Small tables with named rows and columns. After each table, cells are looked up by row and column.

Table Vof
cols = Sutomap, Fav, Niti, Tak, Piza, Sapa, Rap, Sov
Laku: [0.2, 0.3, 0.5, 0.4, 0.5, 0.4, 0.4, 0.3]
Tun: [0.2, 0.4, 0.5, 0.7, 0.5, 0.4, 0.3, 0.2]
Vuf: [0.5, 0.5, 0.4, 0.2, 0.3, 0.3, 0.4, 0.5]
Sus: [0.1, 0.4, 0.7, 0.5, 0.8, 0.3, 0.4, 0.3]
Zolud: [0.4, 0.5, 0.4, 0.2, 0.4, 0.3, 0.5, 0.5]
Sopivi: [0.4, 0.5, 0.2, 0.5, 0.2, 0.4, 0.3, 0.2]

Sopivi, Sov => 0.2
Tun, Niti => 0.5
Laku, Rap => 0.4
Vuf, Sutomap => 0.5
Vuf, Niti => 0.4
Tun, Rap => 0.3
Sopivi, Sutomap => 0.4
Zolud, Fav => 0.5
Zolud, Tak => 0.2
Tun, Piza => 0.5
Vuf, Fav => 0.5
Zolud, Rap => 0.5
Which row has the largest Rap? Zolud

Sab
         Garoto  Zibag  Mevak    Lin  Marob  Fetar  Vedoset
Kefa      4.660  4.233  2.168  1.307  6.161  1.466    6.732
Vin       4.881  3.705  1.398  3.029  6.299  4.159    7.336
Mar       4.424  3.954  3.265  5.796  6.082  5.056    6.683
Bogipo    5.021  5.674  6.054  3.340  3.964  4.396    3.304
Timol     4.917  4.833  4.888  6.552  5.121  6.364    5.117
Dumedos   4.853  4.577  5.131  7.862  5.033  7.598    4.985
Deposan   4.842  5.587  6.976  6.022  2.800  4.416    2.001
Lag       4.963  5.987  7.453  5.769  3.168  5.441    2.239

Timol, Zibag => 4.833
Mar, Garoto => 4.424
Lag, Zibag => 5.987
Dumedos, Fetar => 7.598
Mar, Vedoset => 6.683
Vin, Vedoset => 7.336

Nep.csv
,Mab,Kebiro,Zagif,Rap,Babip,Dep,Sak,Zoti
Zipo,7950,7759,45597,87210,16766,7227,6976,6409
Pobobor,80639,55250,7406,6481,5262,6356,5686,5676
Supediv,7432,5681,6299,6135,26173,94850,32433,6221
Vik,7231,7094,6623,7587,6539,6074,9365,66238
Mifi,7475,7736,7013,14074,86099,51594,9058,5592
Givarat,16126,82911,51781,7843,6760,6226,5692,4811

What is the Zagif of Vik in Nep?
6623
What is the Zoti of Zipo in Nep?
6409
What is the Kebiro of Givarat in Nep?
82911
What is the Rap of Pobobor in Nep?
6481
What is the Babip of Supediv in Nep?
26173
What is the Babip of Pobobor in Nep?
5262
What is the Zoti of Pobobor in Nep?
5676
What is the Zagif of Mifi in Nep?
7013
What is the Sak of Vik in Nep?
9365
What is the Mab of Mifi in Nep?
7475
What is the Sak of Mifi in Nep?
9058
What is the Sak of Pobobor in Nep?
5686
What is the Rap of Zipo in Nep?
87210
What is the Dep of Zipo in Nep?
7227
What is the Dep of Givarat in Nep?
6226
What is the Babip of Vik in Nep?
6539
Row with the largest Zagif: Givarat

Kud.tsv
	Bez	Fip
Lizo	-24521	-24611
Tugiguv	11065	4376
Lukat	-18107	-38435
Bibu	-71870	-3443
Tunu	-26571	97738
Tigal	-19648	-34190
Suburog	7915	-34681
Zamakof	-17681	-31566
Ferige	-26339	-40872
Zoruro	40364	-33834
Menevot	-27652	-55755
Fiso	-70179	8392
Tuf	21776	-24002

Fip of Suburog: -34681
Bez of Suburog: 7915
Bez of Menevot: -27652
Fip of Fiso: 8392
Fip of Zamakof: -31566
Bez of Lukat: -18107
Fip of Bibu: -3443
Fip of Tunu: 97738
Bez of Lizo: -24521
Fip of Tigal: -34190
Fip of Tugiguv: 4376
Fip of Menevot: -55755
Bez of Tigal: -19648
Bez of Zoruro: 40364
Bez of Tugiguv: 11065
Fip of Ferige: -40872
Bez of Bibu: -71870
Bez of Fiso: -70179

Sot =
fields: Zuvel, Zigesud
Bup: [-6030, 7654]
Kevad: [-7994, 8503]
Dar: [-5030, 7432]
Geg: [-9155, 9379]
Boso: [-6555, 7955]

Bup, Zuvel => -6030
Geg, Zigesud => 9379
Geg, Zuvel => -9155
Kevad, Zigesud => 8503
Boso, Zigesud => 7955
Dar, Zuvel => -5030
Bup, Zigesud => 7654
Kevad, Zuvel => -7994
Dar, Zigesud => 7432
Boso, Zuvel => -6555
Row with the largest Zigesud: Geg

Metesu:
,Likamop,Moz,Boz
Rizop,-1,42,18
Pel,7,44,25
Fotez,-2,18,14
Puv,22,29,23
Sunok,16,17,8
Pinuno,-15,32,26
Keli,7,42,-25
Zepob,12,0,7
Lita,6,-6,-6
Ritubu,-11,-66,-13
Runobu,5,30,-70
Gega,6,-8,0
Fon,47,69,5
Pani,68,-8,34

Gega, Boz => 0
Pel, Moz => 44
Puv, Moz => 29
Pinuno, Likamop => -15
Sunok, Moz => 17
Fotez, Moz => 18
Rizop, Boz => 18
Pani, Likamop => 68
Fon, Likamop => 47
Lita, Likamop => 6
Runobu, Boz => -70
Sunok, Boz => 8
Sunok, Likamop => 16
Lita, Moz => -6
Puv, Likamop => 22
Runobu, Likamop => 5
Pel, Boz => 25
Row with the largest Boz: Pani

